Each row has a class, written after it.
[-216  -54  236  146  -44  -32   21   22 -113 -166 -128 -120   91   71
 -132  -78   99  110   34   13  -20   52 -164  -62   31   16  157  -61
 -179 -105    4 -116  -69   50  154] | k810
[  55  -17 -216   12   69    3 -106 -113  146   43  156  108  -13  -11
  -63  -27  111 -144   34    8  107   19   31  -70  -64 -106  -64   90
  124  156   21   79  -15  139  -59] | k224
[-246   17  421    0 -298   44   34  307 -170 -306  -23 -168  -74   65
 -122 -222   30  205   18   -2 -193 -275   89 -114  -54  105  114  -74
 -208  -35  310  -20 -115   -1  185] | k336
[ 135  -11 -184  -48  194  -79  -27  -51  151  155   14   60   65   17
  125  184 -173  -33   28 -105   30   63  -28    1  -12 -128  -76    9
   89  117 -106  -29   78   86  -85] | k308
[  22  -54 -110  125  293  -35   49 -170  130  136  -34   35   91   57
   44  184  -74  -52   23    3   43  347 -302   22   53 -313  -14   44
   57   60 -276 -218   74   33   11] | k295
[ -55   55  183  -17   91  -15  135    2 -168   56 -228  -52   72   69
    9   73  -55   24   60   75  -72  241 -226    3   52  -36  149  -38
 -134   86 -149 -258  127 -104   39] | k658
[-286   41   31    3   65  -30 -271   -4   35 -165  346   95   -5   10
 -160  217  367 -137   62  212  221 -273  364 -112  -40 -227   95  104
  117  -14  199   94  -18  276  -92] | k308
[ 663 -172 -785  230 -175  377  129 -147   85  341  290 -123   21 -332
 -143 -315 -315 -461 -198 -197  183  363 -153   81 -104  -59 -368  -87
  280  -53    4  304   -9  149  191] | k224
[  17  -20 -104  -24  375 -132  -59 -141  298  -19  -48  203  -72  170
   95  231   60   37  213  -10  295  184 -224  -37   95 -214    7  170
  182   80 -189 -232   33   57 -182] | k991
[-574   47  115   -3  243 -319 -392   -5  343 -323  382  257  -63  161
   -8  551  479    7  225  100  124 -572  446 -171  109 -432  161  197
  104   90   69   32  -32  316 -262] | k991
[ 251   30  -43 -146  -85  -66  172   91   59   50 -172   24 -233   49
  109 -172 -151   50   55 -113  -85  130 -239   28  -21  155 -142    9
   30   94  -28 -121  -74  -98  -14] | k795
[ 269  -46 -410   58  -18  103  -28 -121   62  261  170  -49  105 -176
   28  -59 -106 -258  -87 -155  -68   22  123   60 -116  -28 -167  -36
   82   93 -140  272  113  128   11] | k295
[-502  101  369 -100  235 -274 -290  157  242 -471  180  241 -131  262
    4  381  551  132  308  118  185 -573  336 -172   55 -165  187  212
  170   93  179  -96 -142  181 -259] | k308
[ 181   -2  199 -131 -635  132  428  419 -403  -56 -288 -307 -182  -30
  -42 -502 -339  204  -85 -156 -461  -92 -250   33  -48  525  -75 -242
 -303 -120  366  -65 -164 -218  225] | k308
[ 191   37  137 -117  -73  -40  158  167   23   84 -230    4  -75   35
  194  -21 -227  145   55 -125 -212   84  -85   25  -11   69  -26  -53
  -47   92  -86 -124   49 -118    1] | k848
[ 454  -52  279 -200 -283  -21  556  125 -286  191 -816 -329 -170  105
  143 -557 -662  315  -55 -269 -527  653 -899  115    0  529 -121 -134
 -330  -14 -246 -478  -80 -470  153] | k295
[-318  154  258 -200  119 -307  -99  138  154 -229  -92  181 -173  196
  162  153  211  184  252   37 -184 -238  119  -76  -23  -28  189   93
  -83  222   54 -184  -84  -30 -204] | k831
[-178  146  427 -280  291 -415   72   60   67 -108 -520  197  -47  335
  321  221   34  423  180    4 -167  147 -255  -21   33   11  167   51
 -240  237 -248 -384  -34 -260 -240] | k308
[ -57  -34  -20   50  -48  178  -44   21  -68  -62  229  -72  -38  -97
 -138  -28  170 -169  -61   54   63 -164  202  -11  -72   -9  -29   26
   74  -68  148  158    2   66   20] | k295
[ 240 -171 -642  275  447   57 -127 -444  308  288  244   94  184 -118
    0  206  -17 -402  -89  -15  278  468 -199   69  -36 -427 -163  110
  375   77 -318  127   90  305  -39] | k308
[  -3   37  128 -141 -168 -154  165  166  -83  -54 -227  -63 -270   66
    5  -56 -206  106   93  -46 -229   56 -162  -36   59   83   13 -123
 -187  -60    1 -219  -37  -50  -52] | k810
[ 277   -2  104 -111 -424   19  414  199 -345  112 -386 -209 -150  -47
   56 -340 -355  123  -82 -143 -399  154 -367  130   60  434 -128 -236
 -242 -143  -39 -148  -90 -245   40] | k424
[-459  112  441 -266  -36 -355 -116  294  174 -376  -18  268 -183  297
   51  178  403  226  392   83 -236 -550  357 -192   21   84  218  125
  -13  227  289 -216 -146   17 -229] | k308
[-116   31  187  -41  130  -87  113  -39 -142   11 -282  -21  -21   98
   29  107 -120   48  105   75  -61  196 -160   40   37  -21  102 -109
 -188  -89 -171 -218   89  -10   -2] | k991
[ 505  -19 -407   34  230  212  150 -211   -8  312  -38  -93  -86 -179
   15   35 -316 -246 -190   -3  323  634 -390  142  -58 -166 -151  -60
  186  -68 -233  -61  173  -79  -26] | k810
[ 259   17  183 -213  -43   66  383  137 -191   95 -595 -135 -230   93
  167 -266 -340  296   50  -91 -236  431 -665  104   -6  294   -8   -9
 -219   50  -75 -379   25 -460   -7] | k336
[-155  -99 -439  284  490  -61 -267 -450  345  195  263  213  272  -55
   14  324  175 -269   54  110  335  376  -36    7   78 -518   58   85
  187   38 -338   23  152  354  -27] | k224
[-104 -104  -48   99 -257   25   52  165    2  -94  343  -96  -41  -78
 -107  -14   44  -88    8  -37 -222 -402  315  -73   88   26 -110  -60
   58  -56  224  120 -111  250   88] | k848
[  31  -44 -340  134  262   27  -26 -217  129  170  160   85   34  -92
   -5  285  -58 -201  -10   16  211  306  -81   18   67 -391  -55  -41
   90  -63 -180   33  127  236 -107] | k831
[  12  -19    1   -8  -75   76    6   95 -100  -82  132  -65  -59   -4
 -150  -20   10 -102  -21   -1   19 -207  112 -105  -41  -15  -60   42
   41   24  129   76  -72   16  -52] | k351
[ 408  -62  -93 -137 -194   56  288   25  -99  222 -409 -161 -210  -62
  105 -368 -447   42  -53 -168 -221  313 -399   73  -14  345 -162  -75
  -45   99 -172 -151  -54 -242   -4] | k795
[ 286  -28 -414   -4  -81   79    0  -18  210   37  280   30  -96  -80
  -64  -87  -63 -238   10 -105   85  -25  -17   32  -33  -19 -185   68
  265  140   81   92  -85   57  -30] | k795
[ 564   -2 -336  -40 -272  145  362   38  -75  323 -176 -197  -20 -159
  128 -445 -468 -134 -175 -221 -265  326 -366  117  -94  254 -233 -182
  -39  123 -130   30  -25 -189  121] | k295
[ 414  -86 -121   40 -731  383  282  398 -386   65   49 -308 -100 -291
 -156 -514 -327  -27 -272 -193 -245  -75   23   15  -87  385 -175 -227
 -147 -182  396  237 -126 -181  267] | k810
[-567  162  222  -71  362 -318 -429   14  329 -276  275  342   45  216
   41  537  551   57  293  143  158 -518  479 -148   47 -380  281  168
   57  155   54  -34   96  255 -247] | k810
[-247   93  430 -241  157 -375   56  121  142 -234 -355  179 -231  377
  186  134  119  383  308   37 -138   13 -239  -99   44   46  159  113
 -139  193  -46 -460 -144 -106 -190] | k308
[-301   11   67   61 -125    8 -171  160   92 -184  409   38   33  -41
  -39  170  266  -66   81   34  -11 -584  527  -53   11  -93   54    4
   24  -56  290  237  -12  227   36] | k877
[ 160  160  287 -303   20 -139  268  134  -31  -77 -578    9 -316  254
  216 -226 -170  324  163  -25  -95  241 -521   67  -24  278   73   30
 -113  118  -87 -412  -64 -391  -94] | k795
[ 191 -110 -581  152  317   63 -129 -251  384  148  373   50   -5 -105
  -10  103   -6 -444   42  -49  258  144  -55  -25  -52 -367 -172  158
  411   96 -116  114   24  336  -86] | k877
[ 656  -50 -268  -77 -277  308  429  101 -204  264 -261 -238 -189 -157
   38 -432 -586  -63 -183 -233 -241  551 -640  143 -131  267 -260  -69
  -63  -37  -69  -80   -9 -307  187] | k991
[ 177  136  513 -415 -374  -49  460  436 -434  -63 -855 -204 -343  210
  208 -446 -438  484   98  -94 -466  132 -528  101    6  606  117  -61
 -488   16   53 -413  -13 -699    5] | k351
[-204  -50   55  214   10   24  -81  -53  -40  -49  128  -14  173    7
 -139   27  173 -110  -19   43   41  -96   61  -54   34 -161   63  -55
  -25  -94  -32   40  -12  224   96] | k424
[ 244   11 -100   23  110  112   90  -12  -76  129  -44  -22   12  -20
  -16   43 -168 -113  -47  -65  104  285 -280    9  -80 -100  -75   23
   23   53  -26  -54   49  -55   42] | k658
[  13   69  310 -199  304 -343  196  -54   25   39 -755   55 -278  338
  276  159 -277  402  251   44  -41  510 -619    9  151   57  159  -13
 -177   38 -382 -626  -12 -298 -255] | k336
[ 253 -219 -715  352  344  127 -269 -489  324  369  496   68  280 -266
 -110  204    9 -503 -191   -4  378  366   43   38  -39 -496 -227  114
  356  -42 -184  341  118  418  120] | k308
[-150   54  300  -19  146 -208   41   67   39 -153 -293  116  -64  277
   76   99   75  245  226    1  -55  108 -399  -33   94  -20  155   72
  -50   46  -90 -383  -67  -53  -90] | k424
[ 268   42  369 -273 -599   83  583  456 -471   -8 -675 -296 -236  104
   57 -571 -470  354  112 -189 -688  131 -491   67    9  661   14 -202
 -360  -19   62 -443  -80 -430  141] | k991
[ 102  -79  -92  183 -216   59  236  -29 -146  117 -101 -177   82  -77
  -90 -244 -161  -32 -149  -48 -198  284 -259    6   23   65  -26 -175
 -190  -33  -26   -5  -31    0  298] | k831
[ 254  -27 -194   15  -22  205  120  -19 -125  147   56 -161    8 -114
  -96 -163 -229 -214 -106  -21   69  244 -129    3  -95    4  -78  -35
   71    1   58  -11   54   -5   91] | k658
[ 253   49  -94 -170  431 -239  139 -179  248  136 -437  152 -211  202
  238   51 -220  131  227  -38  -42  556 -580   50   30  -53  -57  142
  139  259 -417 -445   37 -159 -231] | k295
[-266   38   81   32 -392   28 -188  277  -32 -198  436  -26   91  -65
 -156   17  260  -67   41  -20 -194 -726  633 -114   -2   38   52  -40
  -59   23  373  290  -38  245  103] | k877
[-218  139  445 -167   13 -269    7  204   24 -256 -261  131 -138  281
  156  117  118  369  222  -27 -191 -210  -21  -58   32   66  157   14
 -175   98    3 -209  -78  -67 -140] | k848
[  88  -42 -494  161  602  -44 -114 -408  212  316  145  114  141  -63
   17  531 -107 -392   54   64  347  439 -148   64   89 -548  -54   -1
  207   -2 -398  -34  298  321 -143] | k877
[ 119  -92  -73  115  -40    3  112  -77   23   96 -104  -98  -65  -63
   21 -123 -217  -23  -34  -50 -111  295 -289   23   20   19  -50  -45
  -37  -58  -67  -19  -54  -20  114] | k295
[ 452  -12   -5 -175   -2  -19  303   81    4  235 -451  -48 -210   64
  310 -216 -498  134  -44 -275 -184  344 -441  130  -67  256 -164  -62
 -110   38 -106 -158    5 -298  -18] | k831
[-162   -4   19   49   54  -81 -103  -14  117 -136   79  106   21   88
   34   65  191  -25  108   59  160  -86   68   17   77  -35   95   87
   49   26   47   14  -26   48  -57] | k658
[-238   63  282    6  -28 -149  -26   16  -44 -120  -27   44   -8   68
  -96  121  170   80   65  131  -47  -56   55  -61   32  -99  102  -32
  -94  -14   26 -101  -36   40   82] | k795
[ 198  -27  -36  128  179  -21  261 -160  -55  142 -448  -68  121   96
   55 -144 -228  125  -24  -53  -41  677 -723   43    6  -59   38  -39
  -91   48 -324 -284   30 -173  136] | k351
[-201  153  722 -334 -110 -330  177  331 -187 -201 -604   64 -215  344
  216  -24 -196  534  224  -40 -387  -20 -188  -74   56  288  213  -55
 -411  129   36 -446  -68 -349 -123] | k658
[-518   -1  334   51 -313   71 -360  223 -152 -399  555  -71  -40  -63
 -298   58  405 -114   40  148    6 -811  778 -160 -111  -74  117   68
 -155  -99  540  381 -165  331   57] | k831
[  60   34  219 -117   13 -140  156  171   17   21 -260   39  -86  102
  198   35 -165  189  119 -109 -229  -82 -121  -14   49   91  -47  -30
  -47   93  -93 -215  -68 -117 -100] | k424
[ 205   -3  -64 -145  148 -152  209   20  111  185 -370   82  -42  132
  292   87 -276  144  104 -184 -170  255 -391   80   77   62  -53  -13
  -63  110 -258 -284   14 -212 -152] | k308
[  15  -46 -293  107  696  -93 -122 -355  257  119  124  176   63   54
   75  565    8 -165   90    7  424  383 -173  -13   45 -581  -71   89
  246   21 -444 -150  123  291 -278] | k991
[-549   73  354  -54   42 -217 -157   85    4 -243   94  111 -126  137
  -22  270  261   68  235  120 -133 -425  353  -92   51 -112  163   -3
 -170  -64   57  -56  -24  237 -118] | k831
[ -25  -71 -243  181  139  121 -219 -108  122   54  459   78   54 -139
 -117  194  111 -356  -74   62  271  -53  256  -41  -67 -375  -47   43
  183  -55   65  267  103  306    2] | k810
[ 207  -63  -95  -12   59   16  271  -76  -30  233 -260 -104 -112  -19
  143  -28 -305    9   52  -64  -97  389 -385  114   85   70  -77  -95
  -47 -120 -212 -218  106  -32   19] | k877
[-157   38  -34   -7 -368  -26  -92  225   35 -139  370  -18   27  -91
 -101  -33  152  -72  -13  -45 -238 -612  551 -127  -16   75  -14  -55
   26  102  342  235 -152  135   18] | k658
[-129  -26  193   40 -214    8  107  153 -114  -24  -23  -92   -2    1
  -75 -125  -61   75   -6  -52 -262 -191   82  -89  -24   91  -17 -103
 -182  -35  147    9  -32   59  203] | k351
[ 127    5 -244   87  -55   26  -24   64   97   30  249   11  140  -48
  -35  -16   51 -138  -11 -111   30 -183  196  -50  -68    9  -81  -85
   77   74  127  141  -75  178   70] | k810
[ -29   69   -6  -72   42  -83  -92    5   29   36  -73   48   15   45
   82   -9  -33  -22  123   -9    0 -154  113   21    7   89   54  -36
   -9   64  -10    1   58   69  -63] | k224
[ 318  -10  -64  -68  322   57  166 -110   -4  153 -355   53 -148   90
  125    1 -243   48    3  -66   93  616 -553   51  -29 -102  -57  101
  -43  113 -273 -222   78 -224  -88] | k831
[  24  -17    5 -114  189 -138   44  -23  110  -37 -144   17 -193   97
   43  111  -83   68   93  -26   50   98 -186  -26   68  -61  -62   80
   46  100 -101 -212  -34  -75 -182] | k295
[  -7   53   85  -10  299 -139  -27 -210 -100  137 -164  -22   19   50
   16  254 -105  -42  -74  127  168  340 -187   20  -21 -152   47  -65
  -50  -19 -270 -167  120   64  -80] | k424
[  56  -22 -253  -10  252 -136 -232 -172  370   21  204  238 -203   27
   93  201   24 -162  164  -36  149   34   19   36    4 -204 -114  194
  244   99 -147   47  -24  188 -177] | k795
[-179  -40 -147  185  475  -46 -198 -278  323  -43  236  148  123   54
    3  275  291 -101   53   65  360  210  -96  -34   -6 -451   18  173
  166  -54 -159   -9    6  231  -28] | k295
[-314   61   55  -34  326 -192 -233  -37  298 -211  137  271  -26  181
  -15  369  262   20  273   78  206 -177  130 -141   41 -320  148  146
  114  212    8 -110   48  199 -184] | k991
[-130    4 -129  157   -3  -12 -102 -124  104   -4  208  -33  134  -88
  -56   64   66 -105 -103   77   38   45   41  -25   38 -153   51  -12
   72   36   -6   88  -25  178   80] | k658
[-341  116  300  -51 -251   38 -179  272 -110 -327  400  -24  -33   18
 -235   43  368  -56   35  141  -58 -702  625 -127  -93   73   86   16
    5  -21  472  162 -108  163   70] | k351
[-395   34  273   72  -56 -128 -131   95   32 -294  175   84   54  141
 -155  200  385  101  143   64   11 -267  208 -101   65 -144  171   20
  -40  -37  110  -73  -59  168   49] | k795
[  15    7   -4  -61   49 -139  123   -6  -48   53 -187  -14  -57  114
   16  138 -199  115   50  -32   14  219 -265  -29   86  -52    9  -86
 -109  -19  -88 -227   23  -36 -134] | k295
[ 205 -105  -36  -32 -398   54  133  262   -4  -42  -47  -89 -183  -36
   11 -372 -161   50   34 -227 -211  -99  -13  -37  -59  309 -145  -60
  -80   30  248   82 -176  -49  102] | k336
[ 108  -59  -12   -7  -38  -34  136   -7  -21   90 -281  -40  -51   58
   31 -172 -193   73   37  -93 -135  322 -317  -48  -58   83   -2  -30
 -107   32  -79 -154  -36  -60   67] | k224
[ 452  -84 -453   61  231  133  143 -286   84  442  -73  -20  -18 -159
   69   14 -336 -316 -184  -45  104  591 -371  142  -51 -165 -229  -12
  129    4 -284    0  172  -65   75] | k224
[ 302 -111 -297  143 -144  152  -17  -24   17  160  299 -113  147 -171
 -124 -145 -116 -307  -89 -180   36   34  150  -76 -139  -49 -186  -81
   64   44   62  260  -18  269  166] | k877
[ -82   41  118 -114 -273  -73  -21  228  -18 -201   70   16 -218   66
  -77  -99  194  105   94  -50  -39 -398  188 -105  -44  148   18   -6
  -84  -11  319   56 -122   33  -70] | k810
